In the rows, 128 means zero.
Each row is followed by its class.
[114 129 118 156 130 143 165 107 149 166 120 137 133 144 129 126 121 133
 127 132 124 106 128 128 127 104 184 129 114 180 119 152 125 109 141 125
 140 103 106 116 124 124 127] : (114)
[115 109 164 167 179 131 118 105  82 157 113 131 161 131 157 138 132 172
  87 157 136  94 123 142 150 146 136 145 133 207 134 151 114 145  99 143
 122 162 139 182  95  82 137] : (157)
[130 131 165 125 129 151 125 101 135  76 103 117 124 135 154 135 128 103
 170 157 131 159 131 145 126 154 122 152 161  70 179 118 139 134  78 118
  89 117 111 130 110 126 129] : (117)
[100 122 170 140 151  99 155  94 126 152  86 104 175 168 160 111 119 119
 130 146 138 120 100 121 130 147 148 173 131 149 149 134 137 151  70 145
 126 131 113 167 106  74 147] : (70)
[137 126 147 121 135 137 125  90 109 148  94 139 137 106 134 129 147 124
 122 121 123 146 129 132 126 123 121 122 139 126 131 128 122 143 114 135
 104 141 127 158 119 152 130] : (70)
[154 101 132 150 171 127 110 159 115 111 153 155 113 136 119 143 141 119
  83 150 165 123 113 144 138 118 116 127 153 162 100 149  79 138 159 139
 148 151 134 114 107 127  72] : (130)
[156 116 106 148 189 158 114 155  71 153 151 110  98 137 219 140 186 104
  86 106 155 150  89 120  91 114 124 190 106 172  90 151 135 145 133  97
 125 127 157 106 130 119 139] : (34)
[133 155  77  71 138 113 150 137 137  99 138  82 118 155 191 102 134 127
 148  90  75 189 100  69 115 130 148 162 113  77 132 139 222 172 126  95
 107 124 132 101 172 102 211] : (168)
[162 136 129 132 112  92 131 178 128 108 196 127  88 123  55 137  99 164
  52  98 108  87  75 121 135 138 136 120 156 180  78 139  79 116 215 131
 188 141 110 129 120 112  84] : (201)
[116 136 113 140 141 134 153  93 126 128 118 136 119 140 152 127 135 139
 139  96  97 142 124 119 146 109 179 103 148 135 120 137 165 139 136 154
 141 128 123 127 145 170 152] : (29)
[109 108 102 140 195 152 166 163 137 136 119 140 116 168 181 126 136 108
 127 143 164 182 120 111 109  85 157 123  86 127 122 186 167 135 144 122
 146 111 154  81 135 134 114] : (168)
[ 74 112 131 112  72 123 166  72 187 112  67  88 197 170 102 106  68 140
 198 139  96 171 151 104 152 141 177  94 136  32 198 128 188 154  72 150
 105 133 123 133 139  93 185] : (157)
[131 146 129 107 102 132 116  70  92 145 135 135 125  93 156 138 145 195
 127 111  62 119 149 109 144 121 139 127 132 160 109 129 151 155 133 121
 128 148 119 163 144 132 200] : (60)
[197 101  97  77 158 143  75 192  70 150 211 136  83  58 104 120 164 106
  60 118 133 121 130 157 101 138  96 130 100 173  98 117  81 136 158  80
 133 149 177 127 103 136  64] : (117)
[118 131 157 134  94  90 133 127 139 112 139  93 155 154  94 124  97 150
 129 137 110  99 100 137 143 161 154 141 164 130 149 133 113 127 113 125
 121 143 114 153 118  82 144] : (157)
[128 101  83  98 138 181 138 105 154 197  89 155 145 121 160 116 140 115
 184 137 157 185 175 100 131  98 172  76  80 121 135 150 155 133 108 126
 113 121 175  86 118 133 143] : (130)
[157 177  99  66  56  93 126 152 169 136 150 114 115 119  69  97 105 139
 166  93 119 106 131 120 116 135 157  94 120 101 139 131 134  98 150  91
 110 115 138  90 142 137 142] : (168)
[134 143  95  94  92 129 148 124 179 152 119 115 143 157 155  98 126  93
 218 132 181 124 131 107 126 139 181 142 102 107 148 125 131 110  78  85
 100  99 142  73 128  88 190] : (130)
[102 119 149 130 128 122 136  98 160 191  79 136 166 154 151 134 117 125
 183 167 159 118 131 123 142 133 171 124 118 157 161 138 136 114  78 151
 118 115 139 125  88  83 121] : (130)
[ 92  93 152 172 208 121 155 148 111 208 128 105 138 180 215 169 135 103
 119 173 151 114  56 113 107 128 158 185  91 211 121 175 145 128 106 141
 179 104 139 137  75  62  91] : (143)
[109  61 112 144 208 139 139 153  91 141 134 111 142 138 157 139 134 120
  61 136 124 181 104 128 124 105 127 128 108 143 114 161 146 174 132 141
 146 156 165 138 116 104  97] : (157)
[ 87 111 146 149 148 108 176 121 170 131 102  97 178 197 137 111  98  75
 145 169 161 105  99 143 119 124 177 171 124 131 163 143 120 123  78 135
 135 100  95 126 110  69 114] : (114)
[ 99 125 174 125 138 111 116  85 131 157  70 120 180 137 136 135 113 118
 169 144 132 110 124 153 141 144 161 107 162 119 181 129 143 120  71 178
  97 128 137 160  92 119 117] : (29)
[126 104 115 107 115 111 107 106 122  89 113  92 175 154 114 102 116 128
 118 122 127 141 132 130 129 142 113 144 150  66 158 117 159 178  99 151
 113 165 136 140 139 102 153] : (34)
[107 118 106 108  78 139 159  91 185 125  96 105 158 149  94 114  81 130
 173 131  83 146 145 114 136 123 176 101 144  71 165 141 173 128 125 140
 111 105  98 111 142 114 158] : (114)
[176 117 140 100 106 136  78 115 105 128 126 151 134  61  73 124 139 129
 108 112 123 132 154 152 131 142  91  86 165  93 128 125  82 133 149 121
  77 159 140 149 111 170 114] : (70)
[172 150 127 122 113 107 114 210 141 107 192 136  72 128  79 135 129 110
 111 121 155 104  80 158 101 123 127 119 150 129 105 166  76  84 194  93
 134 109 129  78 123 153  64] : (168)
[151 176 137 115  52 117 126 109 136 126 147  99 118 116 124 124 126 156
 176 102 102  97 114 127 134 168 164 143 157 128 139 122 117  98 109  74
  79 117 114 129 136 110 204] : (157)
[109 170 145 144  99  91 151  59 140 116 120 121 172 166 135 121 102 181
 154 138 102  66 130 103 167 171 159 158 146 158 143 120 144 153 103 135
 157 155  88 173 126  91 204] : (143)
[187 153  47  70 107 138 114 167 109 127 196 134  50  76 108 124 154 162
  90  50  57 172 128 100 109 105 124  85 118 125  73 155 169 138 229  90
 129 130 152  78 169 184 134] : (168)
[151 139 145 112 135  92 119 200 150 111 163 129 135 158 103 102 126  73
 135 162 217  89  87 160 102 136 134 152 122 123 147 153  65  95 118  89
 121 120 141  99 108 107  85] : (168)
[165 133  90  99  89 144  84  85  95 109 118 131 132  85  98 117 141 185
 103  77  79 143 169 121 141 127 101  93 156 100 123 109 161 175 147 143
 100 176 142 151 159 165 170] : (34)
[111 149 108 118  93 128 157  34 151 100  74 134 163 125 133 100 116 186
 148  89  71 143 168  89 177 153 157 102 144 106 151 117 186 155 112 155
 111 150 101 157 137 118 214] : (201)
[151 150 157 171 153 124 128 127 119 110 139 158  94 142 146 153 156 127
 112 137 170 100 107 147 140 117 135 149 162 192 100 128  70 114 141 123
 133 135 105 120 115 149  98] : (130)
[155  88 131  87 147 107  86 142  79 178 141 113 135  80  90 137 135 133
  59 108  91 138 105 138 117 134  95 112 131 153 116 133 125 159 154 148
 127 157 156 172 105 110  83] : (70)
[164 113 136  82 122 113  69 161 118  97 138 150 125  80  41 135 124 114
  89 132 126 137 139 187 119 122  73  63 169  75 154 139  95 121 167 150
  88 158 151 131 104 182  31] : (168)
[139  97 116 108  98 140 101 108 165 146  98 174 162 104  54 121 114 112
 163 156 163 134 185 155 151 123 131  45 138  88 157 126  89 125 120 159
 107 150 151 116  97 155  79] : (130)
[109 124 169 139 113 110 162 121 165 121  96 116 157 167 113 112 113  70
 168 150 177 137 104 139 118 129 151 140 140  76 161 135  98 119  87 122
 117 111 107 122 117 125 116] : (70)
[132  84  82 122 196 158 146 147  94 170 144 138  95 115 162 141 172  78
  92  94 116 194 107 133 102  69 155  90  99 142  95 149 159 146 157 151
 154 121 172  99 131 191  74] : (29)
[148 160 124 106 123 104 112  97 103  92 138 114 143 120 148 112 132 151
 136  87  98 108 121 124 150 152 149 136 175 124 128 104 151 155 113 132
 105 154 122 151 152 135 198] : (29)
[165 144  85  85 140 150 112 132 106 121 137 152  94  83 129 119 170 118
 114  93 118 175 151 141 112  99 111  94 114 108 122 139 143 138 154 107
  88 140 154 103 141 195 116] : (168)
[167 140  93  51  52 122  91  80 154  96 117 138 150  84  55 100 130 122
 164 101 112 145 187 140 152 146 113  76 151  59 158  79 118 153 103 126
  77 166 140 125 139 157 145] : (130)
[130 145 156 114  81 138  97  67 102 122 120 134 128  92 133 159 129 199
 144 123  54 116 151 121 148 140 125 109 181 123 130 145 137 138 147 134
 107 142 105 159 130 135 177] : (60)
[118 146 143 141 116 102 128  84 122 103  97 103 164 170 140 113 122 149
 128 120 125 106 122 132 138 139 137 169 156 124 151 105 150 157  83 152
 123 155 109 160 137 109 167] : (34)
[132 132 105 118  99 148 122  79 125 140  95 125 139 125 123 113 145 134
 144  98 123 146 158 133 126 113 141 108 126 106 146 121 150 140 107 139
 105 142 138 127 136 158 148] : (34)
[174 187 134 133  58 126 133 113 149 113 161 163  84  96  78 121 144 146
 149  82 143  71 134 143 145 154 158 103 160 161 107 132  39  54 171  87
 113 120  96 113 114 173 137] : (201)
[125 104 117 107 162 166 126 114 124 134  96 129 145 122 169 125 147  64
 175 128 153 182 131 139 114 108 154  94 129  60 157 137 153 139  90 138
  87 119 161 102 125 166 132] : (29)
[137  84 104 117 147 154 121 166 127 200 146 133 109 105 105 163 137  71
 124 137 140 153 116 139  96 104 133  77  86 121 116 161 112 112 155 129
 153 112 170  96  86 157  32] : (143)
[122  98 114 120 235 155 136 150  96 103 103 118 141 155 226 122 161  83
 108 155 160 206 106 120 100 105 108 165 104  94 148 163 190 179  98 127
  99 134 158 109 130 109 132] : (168)
[132  84 124 126 162 124 111 165 105 124 133  85 126 150 144 143 141  69
  96 121 146 168  83 151  89 111 105 157 131  88 135 132 136 148 113 142
 121 130 154 110 119 120  71] : (34)
[163 151 134 110 107  79 100 173 135 116 171 149 130 119  50 103 107 156
  94 125 154  63 124 157 135 140 127 103 142 159 119 143  77 109 169 116
 142 156 135 130 119 131  86] : (168)
[161 106  99  98 160 144 127 145  98 158 154 130 113  95 130 121 169  96
  85 102 138 152 113 129 104 122 123 124  95 158 113 133 109 131 143 119
 129 139 156 121 105 130  94] : (201)
[ 94 139 134 161 139 108 173 134 162 147 117 137 120 185 138 127  96 175
 133 139 123 123 107 100 140 108 185 121 120 172 128 188 166 113 160 149
 177 107 115 112 130 109 121] : (168)
[106 130  94  64  71  95 146 111 141 177 140  97 156 128 114 101 105 152
 157 108  78 122 140  96 125 117 176 118  78 126 122 115 164 155 107 115
 156 129 141 134 148  90 186] : (60)
[ 72 103 118 138 147 137 191  98 152 162  88  96 174 184 169 108 112 120
 156 141 129 168 121 101 133 114 195 135  80 126 159 146 182 155  69 133
 142 123 141 128 130  77 170] : (157)
[153 158  80 121  87 155 142  96 137 141 144 135 114 109 131 109 129 178
 134  88  78 108 154  98 139 128 180 122 131 166  95 152 143 121 173  87
 115 113 104 112 158 127 208] : (114)
[135 158 139 119  67 107 115  80 145  93 125 113 149 129 112 139 107 151
 177 126  94 104 127 123 150 175 132 131 176  82 155 119 140 138 113 123
 106 140  97 148 125 121 182] : (143)
[118  79  63 104 164 116 176 147 129 137 157 112 125 145 116 107 126 118
  61  93  96 188 104  89 122 106 148 116  78 138  96 147 169 177 168 150
 197 145 147 114 137 103 107] : (201)
[117  79 143 147 171 138 142 174 143 132 140 141 127 156 105 123 105  89
 112 182 182 131 122 154 118 115 144 124 104 140 143 148  88 119 116 134
 177 119 145 115  88 113  36] : (117)
[209  96 100 109 175 151  49 166  53 130 190 124  90  48 117 176 171  97
  36  96  76 144 120 146 102 146  46 103 148 125  88 128 105 155 201 129
 122 166 160 123  99 179  43] : (143)
[115 159 191 137  68  90 112  92 132 117 127 120 144 130 112 153  94 186
 157 144  91  69 123 134 151 153 142 136 186 133 138 128 101 114 123 132
 127 133  88 167 119 105 159] : (60)
[121 106  94 106 120  55 138 151 125 112 164  68 152 178  80  93 107 128
  85  96 118 123  93 117 114 126 128 168 125 112 116 105 153 185 118 148
 165 172 138 136 147  93 121] : (34)
[193 152  44  70 112 105 107 134  72 107 217  99  91  81 116 120 163 160
  50  52  41 131 109  94 123 144  98 152 116 157  61  95 167 208 182  89
 156 177 134 141 172 138 184] : (143)
[189 148 131 126 125 138  79 132  74 114 196 169  75  65  85 128 149 205
  58 107  98  69 150 154 153 157 109 119 160 219  86 131  73 127 190 102
 148 168 123 160 114 156 104] : (117)
[165 147 136 124 133  92  83 145  68 155 166  88 112 124 155 137 158 154
  72  97 112  70  79 138 110 162 116 200 145 210  99 119 121 134 129 115
 125 145 135 157 119  84 139] : (34)
[132  63  66  71 203 129 143 148  95 169 140  97 149 113 156 103 159  68
  65 103 121 199 110 106  96 115 118 137  52 129 123 121 171 186 109 142
 145 153 183 126 111  90  93] : (201)
[146 116 105 106 144 132 118 114 103 100 143 114 132 117 143 140 152  88
 116 124 113 155 116 136 119 136 100 140 133  88 133 117 140 173 117 121
 118 153 130 136 125 146 127] : (143)
[165 166 103 110  86 158 130 101 125 131 167 156  76  88 113 109 147 172
 136  94  96 115 163 122 141 137 162 109 120 168 107 120 118 116 155  81
 140 129 120 121 138 169 151] : (117)
[123 109 145 158 130 140 116 113 123 134 105 123 134 152 115 146 124 143
 107 126 124 139 122 133 123 109 130 116 155 124 133 148 136 134 146 169
 141 141 131 130 117 142  88] : (34)
[122 139 191 145 121 119 128 107 144  86 119 122 140 157 125 128 102 135
 150 172 141  97 122 146 145 168 141 159 170 125 176 124 108 117  92 125
 128 127  97 151  99  97 113] : (117)
[157 145 111 100  57 135  92 105 129 150 122 121 124  97  89 125 132 148
 151  87 109 122 151 134 121 132 136  95 146  99 135 120 130 112 141 122
  93 134 142 118 132 160 140] : (34)
[155 112 111 155 186 175 118 125  68 161 148 138  89  91 180 170 170 152
  51 111  69 141 113 134 115 107 125 145 149 214  81 176 138 133 194 125
 119 115 120 134 114 135 107] : (114)
[184 101 133 118 179 123  89 164  55  93 172 105  77  87 135 160 169 114
  31  92  83 171  69 135 106 132  56 156 184 122  82 136 116 173 182 123
 113 157 130 149 130 153  87] : (70)
[150 131  94  83 163 143  95 101  79 143 120 159 128  69 134 121 167 163
  80  99  87 163 167 144 132 111  98  90 117 147 128 139 168 168 147 143
  93 171 161 152 128 173 118] : (168)
[165 133 173 153 157 108 120 180 102 115 159 117 105 140 141 136 146  85
  98 141 187  95  66 148 100 142 115 184 154 154 102 145  47 110 134  88
 123 121 116 125 112 115 107] : (70)
[ 94 117 179 167 122 108 141 108 165 113 102 118 171 181 120 156  91 105
 168 186 151 103 100 141 138 154 142 137 161  94 174 144 115 122  98 158
 146 125 100 139  92 106  98] : (143)
[ 86  83 182 181 181 135 160 132 153 126  90 136 156 178 145 153 113  78
 137 181 184 146  94 145 125 124 154 129 145 117 166 180  93  88 113 172
 140 106 117 119  64 100  49] : (201)
[146 130 135 109 127  97 120 124 123 126 137 125 164 123 106 101 121 142
 103 123 143  92 120 123 140 164 138 138 129 157 134 120 100 133 117 128
 129 159 129 158 102  79 139] : (201)
[157 125 180 181 133 134  74 141  93 136 133 161 124 115  98 150 150 134
  89 139 184  69 130 190 126 125 113 121 171 177 120 146  37  84 151 140
 113 147 129 140  86 167  52] : (34)
[139 112 127 114 148 166 126  68 114 103  82 148 141  91 146 130 162 104
 126 117 130 182 153 137 132 129 104 101 141  81 161 123 136 145 105 147
  76 150 133 140 107 162 127] : (201)
[122  74 110 135 213 177 162 155 105 154 123 113 106 148 206 141 160  72
 102 128 138 224  88  91  90  93 122 156  94 104 100 175 162 173 138 115
 134 109 154  92 133 126 127] : (70)
[100 119 117 117 164 117 163  98 153 179  88 103 178 187 192 102 133  98
 177 154 169 133 121 105 132 139 176 170  82 162 156 122 167 156  37 137
 134 126 142 124 109  49 163] : (130)
[136 114 116  76 109 138 126 103 139 153 108 111 161 103 130 110 134 101
 161 113 118 166 137 113 117 154 140 111 114  84 167 128 149 125 102 127
  85 125 147 122 102 102 142] : (201)
[156  75  96  98 183 142 122 183  88 175 149  99  90  96 149 148 156  78
  69  95 102 204  81 111  82 103 103 126 102 117  85 151 148 159 163 119
 133 120 169 109 124 138  75] : (70)
[159 126 136 136 107  86 107 153 122  87 191 133 122 124  45 142 117 112
  80 134 139  69  99 169 132 146 101 123 165 133 111 121  53 133 167 128
 169 163 110 139 109 151  60] : (143)
[121 117  87 123  97 103 182 170 167  93 178  86 112 175  92 106 108  88
 122 103 126 157  84 120 114 112 174 133 110  89 111 138 118 136 141  94
 164 118 127  83 154 118 132] : (157)
[137 100 132  94 132 123 117 122 135 148 113 131 181 116 107 100 122 101
 134 147 164 123 133 135 128 154 136 114 110 114 167 129 105 126  94 136
 108 147 150 142  88  83 120] : (201)
